Below are the code and all the weights of a small trained network. Each question names an input and a class and asks about switching units off, where a switched-off unit gives its printed mean instead of its output.

import numpy as np


def w(rows, s, z=0):
    codes = np.array(rows[::2]) - 128.0
    scale = np.full(codes.shape[1], s)
    scale[-1] = z or s
    return codes * scale


def norm(h):
    return h / np.sqrt((h * h).mean(-1, keepdims=True) + 1e-5)


def f(y):
    return np.maximum(y, 0)


def log_softmax(a):
    a = a - a.max(-1, keepdims=True)
    return a - np.log(np.exp(a).sum(-1, keepdims=True))


def net(x, mask):
    res = np.array(x, float).reshape(1, 3) / 4 @ E
    u = 0
    for l in range(2):
        y = f(norm(res) @ A[l][:, :-1].T + A[l][:, -1])
        res = res + np.where(mask[u : u + 12], y, B[l][:, -1]) @ B[l][:, :-1]
        u += 12
    return log_softmax(norm(res)[-1] @ U[:, :-1].T + U[:, -1])


A, B = {}, {}
E = w([
[92,233,145,202,50,235,210],'x0',
[186,231,181,113,139,148,128],'x1',
[161,212,190,37,16,69,254],'x2',
],0.0055)
A[0] = w([
[112,126,121,93,34,156,68,3],'L0N1',
[132,104,83,236,178,219,162,62],'L0N2',
[66,164,1,223,124,205,45,185],'L0N3',
[96,174,233,185,211,69,103,104],'L0N4',
[154,100,86,136,187,81,118,88],'L0N5',
[225,33,125,175,228,60,94,97],'L0N6',
[160,185,161,70,6,151,139,175],'L0N7',
[74,148,114,233,90,200,114,103],'L0N8',
[46,157,201,145,37,192,168,97],'L0N9',
[122,189,166,171,58,143,185,102],'L0N10',
[131,210,149,126,17,194,165,72],'L0N11',
[125,116,109,131,31,219,193,110],'L0N12',
],0.0075,0.0034)
B[0] = w([
[193,106,162,123,181,103,178,129],'L0N1',
[188,97,135,215,110,191,54,200],'L0N2',
[163,111,82,194,128,140,209,254],'L0N3',
[163,91,114,143,166,152,109,159],'L0N4',
[81,180,140,72,89,143,123,181],'L0N5',
[77,178,192,66,88,124,106,241],'L0N6',
[67,206,162,203,94,117,210,246],'L0N7',
[254,86,82,103,184,155,194,207],'L0N8',
[101,133,162,104,151,105,114,219],'L0N9',
[30,139,152,73,98,87,121,217],'L0N10',
[74,220,208,202,56,129,105,234],'L0N11',
[147,196,144,125,128,56,117,205],'L0N12',
],0.0079,0.0074)
A[1] = w([
[158,106,91,201,184,205,172,85],'L1N1',
[48,100,129,183,155,252,111,105],'L1N2',
[64,85,55,198,81,81,1,134],'L1N3',
[31,118,88,113,114,70,194,96],'L1N4',
[65,92,151,51,169,124,75,181],'L1N5',
[166,108,106,144,180,167,79,75],'L1N6',
[141,45,69,136,127,169,104,121],'L1N7',
[169,174,94,68,79,52,218,187],'L1N8',
[213,86,108,228,96,151,153,112],'L1N9',
[208,189,188,148,181,161,88,252],'L1N10',
[74,115,197,199,79,253,99,205],'L1N11',
[162,97,90,184,126,181,180,110],'L1N12',
],0.0089,0.0018)
B[1] = w([
[200,86,75,127,146,93,129,222],'L1N1',
[194,146,123,197,178,131,218,198],'L1N2',
[88,144,169,128,81,111,135,191],'L1N3',
[177,95,117,132,150,161,78,222],'L1N4',
[88,179,153,96,99,180,149,232],'L1N5',
[88,109,160,141,110,104,129,177],'L1N6',
[142,174,116,129,109,70,188,186],'L1N7',
[113,80,102,205,192,124,140,254],'L1N8',
[128,25,150,116,194,130,97,231],'L1N9',
[150,2,85,86,139,165,96,218],'L1N10',
[96,124,106,170,134,72,153,252],'L1N11',
[155,84,145,81,206,132,85,206],'L1N12',
],0.0094,0.0065)
U = w([
[182,58,107,160,177,104,149,225],'0',
[167,160,92,91,96,132,90,2],'1',
[71,113,152,8,109,150,75,198],'2',
[64,183,187,173,110,64,180,142],'3',
],0.015,0.0044)

Each question gives the input, the list of numbers given to net, and the class t.
The units are the neurons (one row each of A and B). Each row of codes is followed by its name. A weight is (code - 128) times the scale printed after its matrix; where a second scale follows, it is the last column's (A, B and U).
mask holds one flag per neuron, layer by layer. A switched-off neuron (its flag False) gives its mean, the last column of its row in B, instead of its output. The means were averaged over made-up inputs and are rounded, as every weight is.
A unit's drop is (log p(t) with every unit on - log p(t) with that unit switched off) / (log p(t) with every unit on - log p(t) with every unit switched off).
unit that matters most: the unit with the biggest drop
k most important neurons: the k neurons with the biggest drops, biggest first
k most important neurons of layer l: the k neurons of layer l with the biggest drops, biggest first
drop when u is switched off: that unit's drop, to one decimal
input [-7,-1,8], class 0: unit that matters most -> L0N11
input [-4,-3,7], class 0: 2 most important neurons of layer 1 -> (L1N8, L1N4)
input [-3,1,-3], class 2: 3 most important neurons -> (L0N6, L0N7, L0N11)
input [-3,-7,-6], class 3: 3 most important neurons -> (L0N6, L1N3, L0N8)
input [-5,5,5], class 0: 4 most important neurons -> (L0N11, L1N8, L0N6, L0N10)
input [-8,1,-8], class 2: 2 most important neurons -> (L0N6, L0N7)
input [-3,-2,2], class 2: 2 most important neurons -> (L0N3, L0N7)
input [-1,-4,-1], class 3: 2 most important neurons -> (L0N8, L0N6)
input [-3,-6,3], class 2: 3 most important neurons -> (L0N3, L0N7, L0N8)
input [-7,-4,-7], class 3: 2 most important neurons of layer 0 -> (L0N10, L0N12)
input [-3,-6,-4], class 3: drop when L0N6 is switched off -> 0.3
input [-7,-1,-8], class 3: drop when L1N1 is switched off -> 0.0
input [7,-2,-1], class 0: drop when L0N6 is switched off -> 0.4
input [3,-4,0], class 0: most important neuron of layer 0 -> (L0N8)
